Below are the code and all the weights of a small trained network. Each question names an input and a target symbol and asks about switching units off, where a switched-off unit gives its printed mean instead of its output.

import numpy as np


def w(rows, s, z=0):
    codes = np.array(rows[::2]) - 128.0
    scale = np.full(codes.shape[1], s)
    scale[-1] = z or s
    return codes * scale


def f(y):
    return np.maximum(y, 0)


def softmax(a):
    e = np.exp(a - a.max(-1, keepdims=True))
    return e / e.sum(-1, keepdims=True)


def log_softmax(a):
    a = a - a.max(-1, keepdims=True)
    return a - np.log(np.exp(a).sum(-1, keepdims=True))


def net(x, mask):
    ids = ['Γβεζηλπψ'.index(c) for c in x.split()]
    T = len(ids)
    res = E[ids] + P[:T]
    u = 0
    for l in range(2):
        q, k, v = (res @ M[l].T for M in (Q, K, V))
        z = softmax(np.where(np.tri(T) > 0, q @ k.T / 3**0.5, -1e9)) @ v
        res = res + np.where(mask[u], z, O[l][:, -1]) @ O[l][:, :-1]
        u += 1
        y = f(res @ A[l][:, :-1].T + A[l][:, -1])
        res = res + np.where(mask[u : u + 8], y, B[l][:, -1]) @ B[l][:, :-1]
        u += 8
    return log_softmax(res[-1] @ U[:, :-1].T + U[:, -1])


Q, K, V, O, A, B = {}, {}, {}, {}, {}, {}
E = w([
[118,70,228,215,169,163,95,159,143],'Γ',
[86,136,183,177,215,97,84,124,125],'β',
[168,191,203,77,116,74,162,143,212],'ε',
[143,173,79,133,197,185,107,183,73],'ζ',
[200,46,95,95,176,111,4,136,132],'η',
[63,156,183,52,200,79,221,99,141],'λ',
[167,144,196,118,126,57,39,137,195],'π',
[35,161,221,89,90,167,143,194,143],'ψ',
],0.016)
P = w([
[253,206,185,91,221,159,158,30,26],'0',
[111,155,120,84,146,144,132,42,115],'1',
[118,141,96,101,136,154,129,76,95],'2',
[123,139,95,115,149,170,124,93,65],'3',
[107,134,85,130,153,170,119,119,41],'4',
[128,137,98,133,145,162,109,156,44],'5',
[130,157,99,137,146,162,130,170,33],'6',
],0.0065)
Q[0] = w([
[140,111,116,131,126,123,94,113,143],'L0H1',
[162,207,190,63,252,113,63,195,94],'L0H1',
[162,114,133,160,143,132,146,102,141],'L0H1',
],0.038)
K[0] = w([
[127,113,120,104,109,106,89,110,144],'L0H1',
[100,74,176,165,84,189,114,254,103],'L0H1',
[120,115,82,164,135,113,121,121,138],'L0H1',
],0.026)
V[0] = w([
[164,7,202,147,186,255,149,103,191],'L0H1',
[100,147,126,141,117,179,89,48,147],'L0H1',
[163,155,42,145,229,47,111,148,173],'L0H1',
],0.0095)
O[0] = w([
[102,2,146,98,117,145,150,204,160,253],'L0H1',
[124,116,125,144,146,140,112,161,108,141],'L0H1',
[45,97,221,66,123,62,26,160,81,64],'L0H1',
],0.0085,0.013)
A[0] = w([
[92,186,131,103,82,47,163,165,97,61],'L0N1',
[131,122,80,109,115,91,204,169,106,12],'L0N2',
[141,160,124,129,120,106,161,156,140,214],'L0N3',
[154,83,94,131,51,124,147,108,165,4],'L0N4',
[105,68,93,139,133,131,168,72,138,32],'L0N5',
[102,163,69,31,148,117,87,114,130,93],'L0N6',
[74,116,184,177,133,115,168,93,82,81],'L0N7',
[110,103,44,138,161,10,153,129,209,146],'L0N8',
],0.012,0.0029)
B[0] = w([
[172,68,164,125,82,242,164,3,186,161],'L0N1',
[104,96,179,179,128,107,58,103,162,214],'L0N2',
[137,79,131,120,183,126,151,124,100,203],'L0N3',
[69,159,90,135,169,133,120,118,76,213],'L0N4',
[159,182,131,122,64,108,98,165,135,254],'L0N5',
[137,27,169,168,68,97,200,123,2,183],'L0N6',
[116,130,24,64,240,166,107,95,120,188],'L0N7',
[165,106,85,188,128,228,112,166,84,211],'L0N8',
],0.0091,0.0059)
Q[1] = w([
[126,216,57,114,39,3,148,156,203],'L1H1',
[110,215,62,114,73,24,124,120,172],'L1H1',
[88,179,27,100,33,10,148,147,176],'L1H1',
],0.022)
K[1] = w([
[71,108,3,203,65,141,174,85,150],'L1H1',
[74,86,43,154,48,130,95,110,182],'L1H1',
[24,112,36,177,20,112,140,145,142],'L1H1',
],0.018)
V[1] = w([
[110,27,80,192,109,178,65,198,122],'L1H1',
[254,169,135,81,45,123,64,148,73],'L1H1',
[118,133,96,96,94,231,223,178,84],'L1H1',
],0.0094)
O[1] = w([
[108,111,124,147,119,54,164,99,150,110],'L1H1',
[95,109,174,247,143,123,156,138,117,208],'L1H1',
[173,140,153,91,168,59,111,196,145,254],'L1H1',
],0.012,0.0029)
A[1] = w([
[139,186,129,76,142,124,112,165,132,133],'L1N1',
[156,172,109,152,169,139,119,102,181,245],'L1N2',
[121,87,76,153,70,42,193,120,131,69],'L1N3',
[144,163,152,161,64,80,9,96,126,111],'L1N4',
[56,212,147,103,126,140,181,164,156,184],'L1N5',
[137,71,156,97,102,84,84,116,137,150],'L1N6',
[168,148,123,97,140,61,152,148,177,59],'L1N7',
[124,160,86,113,116,42,151,115,162,2],'L1N8',
],0.012,0.0029)
B[1] = w([
[108,117,172,180,98,118,132,84,188,203],'L1N1',
[113,151,126,100,107,2,151,146,123,178],'L1N2',
[150,179,122,55,184,160,54,171,151,253],'L1N3',
[61,70,51,193,106,183,171,82,55,140],'L1N4',
[195,126,73,158,155,51,111,132,94,142],'L1N5',
[143,182,131,174,123,67,172,101,144,210],'L1N6',
[69,123,69,160,98,230,133,188,106,254],'L1N7',
[162,115,190,199,100,106,171,45,116,201],'L1N8',
],0.011,0.014)
U = w([
[59,43,89,131,118,121,161,165,160,149],'Γ',
[39,121,109,141,207,98,92,79,125,64],'β',
[137,116,182,138,104,122,122,79,136,110],'ε',
[97,172,168,106,117,142,149,176,3,82],'ζ',
[107,23,141,140,155,32,168,126,76,181],'η',
[87,53,85,57,158,115,210,82,93,197],'λ',
[56,108,115,188,110,123,140,79,104,3],'π',
[114,170,75,155,143,113,198,124,111,170],'ψ',
],0.0059,0.0042)

Each question gives the input, a string of symbols that net reads in full, and the target symbol t.
The units are the heads (3 rows each of Q, K, V and O) and the neurons (one row each of A and B). Each row of codes is followed by its name. A weight is (code - 128) times the scale printed after its matrix; where a second scale follows, it is the last column's (O, A, B and U).
mask holds one flag per unit, layer by layer, with each layer's heads first. A switched-off unit (its flag False) gives its mean, the last column of its rows in O or B, instead of its output. The means were averaged over made-up inputs and are rounded, as every weight is.
A unit's drop is (log p(t) with every unit on - log p(t) with that unit switched off) / (log p(t) with every unit on - log p(t) with every unit switched off).
The circuit of an input: a set's keep is (log p(t) with only the set's units on - log p(t) with every unit switched off) / (log p(t) with every unit on - log p(t) with every unit switched off). Starting from the 12 units with the biggest drops (on a tie, the unit counted first), units are removed one at a time, each time the one whose removal leaves the highest keep (on an exact tie, the one counted first), for as long as the keep stays at least 0.8.
units of the circuit, in order: the units of the circuit, biggest drop first
most important unit: the unit with the biggest drop
top k neurons: the k neurons with the biggest drops, biggest first
k most important neurons of layer l: the k neurons of layer l with the biggest drops, biggest first
input β π ε η, target λ: most important neuron of layer 0	(L0N5)
input ε ζ π η, target ζ: 2 most important neurons of layer 1	(L1N1, L1N8)
input Γ Γ Γ π, target ψ: 4 most important neurons of layer 1	(L1N6, L1N8, L1N7, L1N3)
input λ β ζ ψ ε Γ, target ε: top 2 neurons	(L1N1, L1N7)
input ζ η Γ λ, target η: units of the circuit, in order	(L1N7, L0H1)
input ζ β β, target η: top 2 neurons	(L1N3, L1N7)
input ζ λ ε, target η: units of the circuit, in order	(L0H1, L0N6, L1H1)
input π λ Γ π π, target π: units of the circuit, in order	(L1H1, L0H1)
input β Γ π λ η ε, target λ: units of the circuit, in order	(L1H1, L0N5)
input ψ Γ π λ β, target Γ: units of the circuit, in order	(L1H1, L0H1, L1N7)
input η β ε, target β: units of the circuit, in order	(L1H1, L1N3, L0N6, L0H1)
input ζ ψ λ ε ζ ζ, target η: top 2 neurons	(L1N7, L1N2)
input η ζ Γ ε Γ π π, target β: units of the circuit, in order	(L1H1, L1N3)
input ε λ π π ζ, target ζ: most important neuron of layer 0	(L0N6)
input ε β ζ Γ Γ β ε, target ζ: units of the circuit, in order	(L1H1, L0H1, L1N1)
input ε Γ Γ Γ ζ λ Γ, target ζ: 4 most important neurons of layer 0	(L0N2, L0N1, L0N8, L0N5)
input β Γ π, target λ: units of the circuit, in order	(L1H1, L0H1, L1N7, L0N5)
input λ π ζ λ η, target η: units of the circuit, in order	(L0N6, L0H1)
input Γ ζ π ε η, target ψ: top 2 neurons	(L1N6, L1N8)
input Γ ζ π ζ ψ λ, target ψ: top 2 neurons	(L1N7, L1N8)
input ζ β π, target η: top neuron	(L0N6)
input λ Γ Γ β, target ε: top 4 neurons	(L1N1, L1N7, L0N8, L0N5)
input ε ψ ζ ζ Γ β, target ζ: top 2 neurons	(L1N1, L0N8)
input η ζ π, target β: units of the circuit, in order	(L1N3, L1H1)
input ζ π Γ η π ψ, target η: 2 most important neurons of layer 0	(L0N6, L0N2)
input Γ ε Γ, target ψ: top 4 neurons	(L1N6, L1N8, L1N7, L1N3)
input ζ ζ ζ, target ζ: 2 most important neurons of layer 1	(L1N1, L1N8)
input λ ζ ζ ζ ζ, target ε: most important unit	L1N1
input β Γ Γ λ λ β, target λ: top 2 neurons	(L1N7, L0N7)
